Here is a tiny trained network, its code and every weight. The questions are about switching its units off for an input and a target symbol, where a switched-off unit gives its printed mean instead of its output.

import numpy as np


def w(rows, s, z=0):
    codes = np.array(rows[::2]) - 128.0
    scale = np.full(codes.shape[1], s)
    scale[-1] = z or s
    return codes * scale


def f(y):
    return y / 2 * (1 + np.tanh(0.7978845608 * (y + 0.044715 * y**3)))


def softmax(a):
    e = np.exp(a - a.max(-1, keepdims=True))
    return e / e.sum(-1, keepdims=True)


def log_softmax(a):
    a = a - a.max(-1, keepdims=True)
    return a - np.log(np.exp(a).sum(-1, keepdims=True))


def net(x, mask):
    ids = ['βγζηλτω'.index(c) for c in x.split()]
    T = len(ids)
    res = E[ids] + P[:T]
    r = res
    for j in range(3):
        rows = slice(2 * j, 2 * j + 2)
        q, k, v = (r @ M[0][rows].T for M in (Q, K, V))
        z = softmax(np.where(np.tri(T) > 0, q @ k.T / 2**0.5, -1e9)) @ v
        o = O[0][rows]
        res = res + np.where(mask[j], z, o[:, -1]) @ o[:, :-1]
    y = f(res @ A[0][:, :-1].T + A[0][:, -1])
    res = res + np.where(mask[3:7], y, B[0][:, -1]) @ B[0][:, :-1]
    return log_softmax(res[-1] @ U[:, :-1].T + U[:, -1])


Q, K, V, O, A, B = {}, {}, {}, {}, {}, {}
E = w([
[102,152,240,76,115],'β',
[109,130,98,116,172],'γ',
[176,118,164,110,255],'ζ',
[191,168,142,28,111],'η',
[36,102,191,86,179],'λ',
[96,140,118,177,168],'τ',
[115,127,129,162,137],'ω',
],0.022)
P = w([
[171,11,104,165,210],'0',
[87,248,110,199,161],'1',
[83,255,113,186,172],'2',
[77,253,114,163,173],'3',
[81,244,113,149,177],'4',
[72,238,111,136,181],'5',
[80,231,108,137,176],'6',
[83,225,111,127,179],'7',
[93,223,120,135,175],'8',
[96,205,120,136,177],'9',
],0.0089)
Q[0] = w([
[41,79,122,193,49],'head 0',
[121,184,40,251,239],'head 0',
[46,216,57,152,98],'head 1',
[113,153,163,139,252],'head 1',
[109,190,77,111,151],'head 2',
[204,196,130,214,211],'head 2',
],0.011)
K[0] = w([
[44,100,171,136,175],'head 0',
[169,9,166,103,113],'head 0',
[191,129,132,211,64],'head 1',
[165,46,101,143,170],'head 1',
[85,129,116,160,159],'head 2',
[115,17,100,145,189],'head 2',
],0.015)
V[0] = w([
[58,172,58,82,209],'head 0',
[55,187,182,192,130],'head 0',
[160,8,165,183,115],'head 1',
[83,175,135,206,170],'head 1',
[217,75,166,126,100],'head 2',
[73,98,90,45,96],'head 2',
],0.011)
O[0] = w([
[150,148,13,35,195,249],'head 0',
[117,139,186,104,244,127],'head 0',
[196,107,158,188,41,193],'head 1',
[133,170,92,130,136,254],'head 1',
[149,182,74,57,132,32],'head 2',
[40,201,132,130,125,44],'head 2',
],0.011,0.0072)
A[0] = w([
[202,123,75,156,126,192],'neuron 0',
[123,134,124,245,31,175],'neuron 1',
[20,119,34,198,77,171],'neuron 2',
[2,125,151,144,132,254],'neuron 3',
],0.0098,0.0068)
B[0] = w([
[7,188,150,153,121,246],'neuron 0',
[192,117,212,134,42,222],'neuron 1',
[45,28,51,34,120,198],'neuron 2',
[220,111,95,156,51,211],'neuron 3',
],0.011)
U = w([
[93,129,154,203,181,168],'β',
[124,77,168,96,125,155],'γ',
[205,125,48,140,128,3],'ζ',
[79,75,156,97,163,120],'η',
[152,137,242,96,118,157],'λ',
[244,91,90,183,144,198],'τ',
[167,205,109,94,72,36],'ω',
],0.011,0.0064)

Each question gives the input, a string of symbols that net reads in full, and the target symbol t.
The units are the heads (2 rows each of Q, K, V and O) and the neurons (one row each of A and B). Each row of codes is followed by its name. A weight is (code - 128) times the scale printed after its matrix; where a second scale follows, it is the last column's (O, A, B and U).
mask holds one flag per unit, heads first, then neurons. A switched-off unit (its flag False) gives its mean, the last column of its rows in O or B, instead of its output. The means were averaged over made-up inputs and are rounded, as every weight is.
A unit's drop is (log p(t) with every unit on - log p(t) with that unit switched off) / (log p(t) with every unit on - log p(t) with every unit switched off).
The circuit of an input: a set's keep is (log p(t) with only the set's units on - log p(t) with every unit switched off) / (log p(t) with every unit on - log p(t) with every unit switched off). Starting from all 7 units, units are removed one at a time, each time the one whose removal leaves the highest keep (on an exact tie, the one counted first), for as long as the keep stays at least 0.8.
units of the circuit, in order: the units of the circuit, biggest drop first
unit that matters most: the unit with the biggest drop
top k neurons: the k neurons with the biggest drops, biggest first
which heads matter: for each layer, one digit per head in row order, 1 if its drop is at least 0.15 and else 0, layers parted by /
drop when u is switched off: that unit's drop, to one decimal
input β η τ ω, target τ: units of the circuit, in order : head 0; neuron 3; neuron 0
input γ γ τ γ β β ω λ γ γ, target η: units of the circuit, in order : head 0; neuron 2; neuron 3; head 2
input β ω τ, target τ: which heads matter : 110
input β β η τ γ ζ β η β, target ω: top 2 neurons : neuron 3; neuron 2
input ζ τ λ λ ω γ λ ω β τ, target ω: which heads matter : 111
input τ η ζ, target β: top neuron : neuron 0
input η γ τ ω η ω η η τ η, target η: top 2 neurons : neuron 3; neuron 1
input β τ η τ γ, target τ: units of the circuit, in order : neuron 3; head 0; neuron 0
input η η γ η ω η ω, target γ: which heads matter : 100
input η τ β η β τ τ β ω, target γ: which heads matter : 110
input γ γ ω, target η: units of the circuit, in order : neuron 2; head 0; neuron 3
input η ω τ τ β γ γ γ, target γ: units of the circuit, in order : head 0; neuron 2; neuron 1
input λ ω ω γ β τ, target ζ: top 3 neurons : neuron 3; neuron 0; neuron 2
input ζ τ λ τ η β η γ, target ω: units of the circuit, in order : head 0; neuron 0
input η ω λ η τ, target γ: unit that matters most : neuron 2
input η η τ γ γ γ, target γ: which heads matter : 100
input γ ζ τ λ η τ τ β λ ω, target η: top 3 neurons : neuron 2; neuron 3; neuron 1
input ω β λ τ ζ γ ζ γ, target λ: top 2 neurons : neuron 1; neuron 3
input τ ω γ, target β: top 2 neurons : neuron 0; neuron 3
input γ λ γ β τ τ, target η: unit that matters most : neuron 2
input τ η ω, target β: top 2 neurons : neuron 0; neuron 3
input ζ β η ζ τ, target ω: top 2 neurons : neuron 0; neuron 1
input ζ γ β γ τ γ, target ω: drop when neuron 1 is switched off : 0.1
input ω ω ζ τ, target λ: drop when head 0 is switched off : 0.5
input γ β ω τ, target η: drop when neuron 1 is switched off : 0.0
input ζ λ τ β ω β β ω ω ω, target ω: drop when head 2 is switched off : 0.8
input β τ ζ ζ γ γ, target τ: unit that matters most : head 0
